Rows with their classes
[  8.8  17.9   2.9  -7.0  -2.0   3.5  10.4   5.8  15.0   5.1   1.0 -23.7
   4.0   1.3 -12.8  20.8   5.9   6.0 -22.1 -14.2   4.5 -35.4  -6.2  -0.8
   4.5  -1.1  -5.1   5.9  -0.4   2.0   9.6   9.4   0.0 -19.5  14.7   4.1
   1.4  30.9  22.8  11.6   5.6   0.4   0.0  13.4   4.1  11.5  -0.6   4.2]  Dagep
[ 11.9  -0.6 -10.8 -27.1 -68.5 -11.7 -16.7  13.4  15.4   5.6 -11.7 -12.2
   1.2  -8.6 -30.1  39.3  -7.2  -2.5  -3.4  -6.5  -5.4 -47.1  14.2   5.5
  -2.4   1.2 -21.8 -14.5  11.2   3.5 -41.0   2.3  14.2  20.5  16.1   0.2
   4.5 -13.3  11.7 -10.2  -5.3  -4.5   0.2  -0.3   0.0  -0.9 -15.6  -2.7]  nop
[-13.3  -7.9 -11.8  16.7 -26.9  -5.0 -15.1  20.7  -5.1 -12.6 -33.8   5.2
  66.1  -8.6   9.4  22.6   3.3 -19.9  -0.6 -29.8  -9.4 -13.2  -5.3  57.6
 -12.0  -9.3 -44.1  -6.5  -0.5  29.6 -33.7   4.9  18.8  11.1  -3.3   1.9
 -16.6 -21.2 -24.3 -29.9   2.9  -8.6  -0.6   0.8   4.8  -0.8   9.7   0.2]  nop
[ 10.4   3.1  -5.9 -24.3   1.4  11.8 -16.5 -17.8  24.4  -7.8  -9.2   6.6
 -37.8 -12.4 -67.1   9.4  14.8   7.0   1.0 -30.1   4.6  -6.6  14.1 -10.5
   1.7   1.5  46.6   7.7 -18.8   5.1   2.3   8.7   6.7  13.1   3.1   0.5
  11.6 -14.2   9.8  19.1   0.7   4.9  -0.8  -6.2   3.5 -13.6   3.5  -4.4]  menel
[ 17.5  39.4 -13.6 -18.2  18.1   9.1 -41.4  -0.3  28.6   1.5   4.0 -25.9
  -6.7   9.4 -37.3  -6.5  12.4  21.1  -3.1 -31.5   5.0 -22.3   0.6 -42.0
  22.3   8.1  37.8   0.7  -2.8  -4.4  66.0  -1.9  -5.6   1.7   3.2   8.9
 -19.1  13.8  32.6  61.3   3.5 -11.9  -3.9  31.1   5.0   3.5  -3.5  14.5]  Dagep
[ -0.2  -4.7  -4.1 -19.4 -18.9 -10.4 -12.6  11.4   7.6  -8.6 -17.0  -7.5
  37.5  -0.2   1.3  14.8  -0.3 -10.9  -1.5  -4.4 -43.1 -35.0  11.0   9.5
  -4.6   2.7 -26.7 -10.1   1.3   7.3 -43.4  16.0  13.5  13.7   2.4   1.0
 -10.3 -34.5   0.4 -33.1  -2.4  -6.4  -0.1   7.9   6.6   4.0 -19.8  -0.7]  nop
[  5.1 -15.7 -16.5 -22.8 -21.5  -9.3 -31.1   4.6  -6.7 -11.2 -16.1  31.0
 -18.2 -17.6 -47.2  10.4  -7.7 -14.2   4.8 -12.3  -0.4  16.9  15.5  15.9
 -24.3 -17.2  22.0   0.5   9.4   1.4 -25.7   9.4   5.1  27.8  -8.9  -0.5
  20.1 -54.7 -17.1 -25.1  -6.2   6.0  -1.7 -16.2   2.8  -0.7  12.7 -15.9]  kizar
[ 15.4  23.3 -12.6  -6.4   6.1   9.7   3.9  -2.8  10.0  -8.6  -0.3  -0.8
  -3.1  -4.0  -4.3   6.7   5.6   6.8   8.2  -2.2   4.2   6.6   4.4 -25.0
   1.7   1.8  24.9   0.8  -5.6   0.2  18.9   4.8  -1.7   7.9   9.1   6.6
  -9.8  -8.4  23.2  29.1   3.6  -3.9  18.9  14.4   3.8   5.7  -8.3  14.6]  Dagep
[  6.3   3.6  -4.3  -2.3  10.0  -5.7   3.7  -3.5  -6.5   4.2  15.2 -22.8
 -11.4   4.8  14.6 -26.2   3.0  21.9   0.7  19.7   1.1  25.8   7.7 -51.1
  -3.5  -7.2  23.4  -4.8  -7.0 -12.3  11.8   3.0 -11.1 -10.7   5.6   3.1
   9.1 -17.3   6.0  41.8   2.2 -14.0   1.9   6.7   5.6   1.9  -7.8 -10.8]  busov
[  9.0   2.7  -8.1  -4.4  -0.4  -3.7  -7.5  -1.7   5.7  -5.0   8.7   0.3
   3.6  10.4  -7.9  -6.4  -0.8  11.0   4.2 -20.0   8.4  -3.5   5.3  -6.8
   0.4  -4.8  18.7   6.8  -0.5  -1.5  11.9  -2.0  -6.5   1.3   3.8   0.4
   2.2 -13.8   8.2  15.3  -0.3 -12.4  -5.1   6.6  -3.9  11.2  -0.2   4.2]  menel
[ 12.7  22.9   0.2  -9.5  11.1   4.3  16.2   0.6  17.6  14.0  12.3 -22.5
 -15.0   3.3 -18.3 -15.7  13.9  25.6  -0.6  -8.3   6.7 -18.2   1.9 -61.6
   5.5   0.9  30.2   8.1   2.5 -11.8  39.2   1.0 -13.3  -8.1  -2.6   5.1
  -7.5  11.0  31.7  56.1   4.3  -8.9  -8.8  16.1   2.7   4.3 -11.8   6.4]  Dagep
[ 13.7  22.6 -20.3 -23.1 -15.5   5.1   2.5   7.1  20.4  -3.8 -35.4  -9.1
  36.4  -9.7 -47.5  43.7   1.0  -1.2  -3.0 -36.5   6.4 -54.5  -4.8  29.9
   1.7   0.2 -11.5   2.8  -4.0   6.0 -27.8   6.8  13.7  18.4  -4.9   2.2
 -19.4   2.3  19.8  -3.6  -2.9  -5.3   2.4  12.9   2.8   4.1   2.2  13.1]  nop
[ 14.7  37.9  -9.1 -13.1   9.0  13.2  17.2   2.8  18.3  12.1  14.0 -21.8
  -9.9  -0.8 -24.1  -1.3  11.3  15.7  -8.2 -34.4   4.0 -24.4  -1.4 -35.3
  11.8   8.1  27.0   5.4  -3.0 -10.2  35.3  13.4  -6.6   3.4   5.7  -1.6
 -15.7  29.4  32.5  51.8   8.1 -11.5   1.3  12.8   5.9   3.2  -5.7  -6.1]  menel
